Here is a tiny trained network, its code and every weight. The questions are about switching its units off for an input and a class, where a switched-off unit gives its printed mean instead of its output.

import numpy as np


def w(rows, s, z=0):
    codes = np.array(rows[::2]) - 128.0
    scale = np.full(codes.shape[1], s)
    scale[-1] = z or s
    return codes * scale


def norm(h):
    return h / np.sqrt((h * h).mean(-1, keepdims=True) + 1e-5)


def f(y):
    return np.maximum(y, 0)


def log_softmax(a):
    a = a - a.max(-1, keepdims=True)
    return a - np.log(np.exp(a).sum(-1, keepdims=True))


def net(x, mask):
    res = np.array(x, float).reshape(1, 7) / 4 @ E
    u = 0
    for l in range(2):
        y = f(norm(res) @ A[l][:, :-1].T + A[l][:, -1])
        res = res + np.where(mask[u : u + 5], y, B[l][:, -1]) @ B[l][:, :-1]
        u += 5
    return log_softmax(norm(res)[-1] @ U[:, :-1].T + U[:, -1])


A, B = {}, {}
E = w([
[41,236,170,154,40,68,167,158,142,79,135,2],'x0',
[148,137,117,123,124,110,153,133,140,123,92,138],'x1',
[102,109,100,125,85,127,118,154,140,82,115,150],'x2',
[71,117,89,142,218,124,114,132,167,135,140,82],'x3',
[154,132,142,223,139,178,158,203,150,174,132,124],'x4',
[150,139,115,99,111,136,138,130,129,166,115,104],'x5',
[151,85,120,138,82,127,101,114,135,113,122,88],'x6',
],0.0069)
A[0] = w([
[145,102,156,195,128,167,199,198,167,143,164,122,53],'L0N1',
[85,103,56,130,198,66,90,147,163,144,78,70,114],'L0N2',
[57,186,162,137,101,68,130,141,142,101,143,182,117],'L0N3',
[93,159,133,19,145,115,101,2,142,69,118,125,5],'L0N4',
[177,161,244,107,37,135,106,131,47,125,93,196,54],'L0N5',
],0.0064,0.003)
B[0] = w([
[49,135,77,127,81,99,101,89,65,146,64,136,208],'L0N1',
[109,124,254,128,169,110,46,168,166,162,133,207,210],'L0N2',
[152,134,148,77,97,124,125,75,118,171,131,128,235],'L0N3',
[107,103,72,254,116,146,160,160,102,193,76,96,242],'L0N4',
[101,103,203,164,179,64,24,214,174,146,109,177,254],'L0N5',
],0.01,0.0049)
A[1] = w([
[127,200,166,174,70,91,165,70,171,114,130,89,226],'L1N1',
[217,37,64,134,184,176,177,99,118,91,125,217,175],'L1N2',
[80,146,26,203,136,162,131,102,1,114,9,125,255],'L1N3',
[176,130,84,82,167,189,58,123,165,102,106,171,233],'L1N4',
[82,128,132,135,223,152,105,147,174,138,156,106,39],'L1N5',
],0.0065,0.00075)
B[1] = w([
[215,110,80,63,224,236,141,39,104,61,245,164,221],'L1N1',
[109,182,110,83,73,187,169,151,85,39,216,28,224],'L1N2',
[179,62,17,187,103,81,219,85,79,191,115,106,253],'L1N3',
[43,255,185,106,129,146,140,62,149,103,117,122,198],'L1N4',
[234,83,168,107,45,37,122,171,219,89,91,136,183],'L1N5',
],0.0077,0.0063)
U = w([
[110,95,223,99,150,58,42,218,205,137,61,195,237],'0',
[98,62,11,187,105,97,186,108,69,215,86,113,141],'1',
[135,201,110,2,151,221,183,101,115,20,213,75,8],'2',
],0.0094,0.0017)

Each question gives the input, the list of numbers given to net, and the class t.
The units are the neurons (one row each of A and B). Each row of codes is followed by its name. A weight is (code - 128) times the scale printed after its matrix; where a second scale follows, it is the last column's (A, B and U).
mask holds one flag per neuron, layer by layer. A switched-off neuron (its flag False) gives its mean, the last column of its row in B, instead of its output. The means were averaged over made-up inputs and are rounded, as every weight is.
A unit's drop is (log p(t) with every unit on - log p(t) with that unit switched off) / (log p(t) with every unit on - log p(t) with every unit switched off).
The circuit of an input: a set's keep is (log p(t) with only the set's units on - log p(t) with every unit switched off) / (log p(t) with every unit on - log p(t) with every unit switched off). Starting from all 10 units, units are removed one at a time, each time the one whose removal leaves the highest keep (on an exact tie, the one counted first), for as long as the keep stays at least 0.8.
units of the circuit, in order: the units of the circuit, biggest drop first
unit that matters most: the unit with the biggest drop
k most important neurons: the k neurons with the biggest drops, biggest first
top k neurons in layer l: the k neurons of layer l with the biggest drops, biggest first
drop when u is switched off: that unit's drop, to one decimal
input [8,5,2,6,4,4,-6], class 2: units of the circuit, in order : [L1N1]
input [-1,4,2,8,-8,0,7], class 0: 3 most important neurons : [L0N2; L0N1; L1N5]
input [8,3,-6,8,1,0,-8], class 0: top 2 neurons in layer 1 : [L1N2; L1N5]
input [-4,3,0,2,2,1,-7], class 2: units of the circuit, in order : [L0N5; L1N2]
input [3,-7,6,3,-7,-5,6], class 1: top 2 neurons in layer 0 : [L0N4; L0N5]
input [-8,8,-3,-7,-7,0,-8], class 2: top 2 neurons in layer 1 : [L1N2; L1N4]
input [8,-2,6,4,7,-4,3], class 2: top 4 neurons in layer 0 : [L0N4; L0N5; L0N3; L0N2]
input [-7,-8,-1,2,-4,0,2], class 2: 2 most important neurons : [L1N2; L0N1]
input [-5,2,4,-5,-7,-6,-2], class 1: 2 most important neurons : [L0N4; L0N2]
input [-5,8,-5,8,8,8,-1], class 0: top 2 neurons in layer 0 : [L0N2; L0N4]
input [8,-8,5,5,4,5,3], class 2: 3 most important neurons : [L0N5; L1N1; L0N4]
input [3,-4,6,1,1,0,-8], class 2: top 2 neurons in layer 0 : [L0N4; L0N5]
input [8,-5,7,2,4,-3,4], class 2: 2 most important neurons : [L0N4; L1N1]
input [1,-2,-6,1,0,3,-1], class 0: unit that matters most : L1N5
input [6,-7,4,5,4,-5,-1], class 2: 3 most important neurons : [L0N5; L0N4; L1N1]
input [7,-5,-6,3,6,-4,-2], class 2: 4 most important neurons : [L1N1; L0N4; L0N3; L0N5]
input [1,-7,7,-4,-5,-2,-4], class 1: top 2 neurons in layer 1 : [L1N3; L1N5]
input [7,-7,-8,-4,-8,-7,-3], class 1: 3 most important neurons : [L0N4; L1N2; L0N2]
input [3,-6,5,7,-6,-3,8], class 0: 2 most important neurons : [L0N2; L0N1]
input [5,-4,8,2,-7,5,-8], class 1: unit that matters most : L0N4
input [1,-5,3,6,-8,-5,-3], class 1: 3 most important neurons : [L0N4; L0N5; L1N3]
input [-4,4,-1,8,0,-3,-8], class 0: drop when L0N2 is switched off : 0.7
input [-2,6,-6,-3,-1,-6,7], class 0: drop when L1N5 is switched off : 0.0
input [0,-6,6,8,4,-5,-4], class 0: drop when L0N2 is switched off : 1.4
input [-7,-5,0,2,1,-2,0], class 2: drop when L1N2 is switched off : 0.1
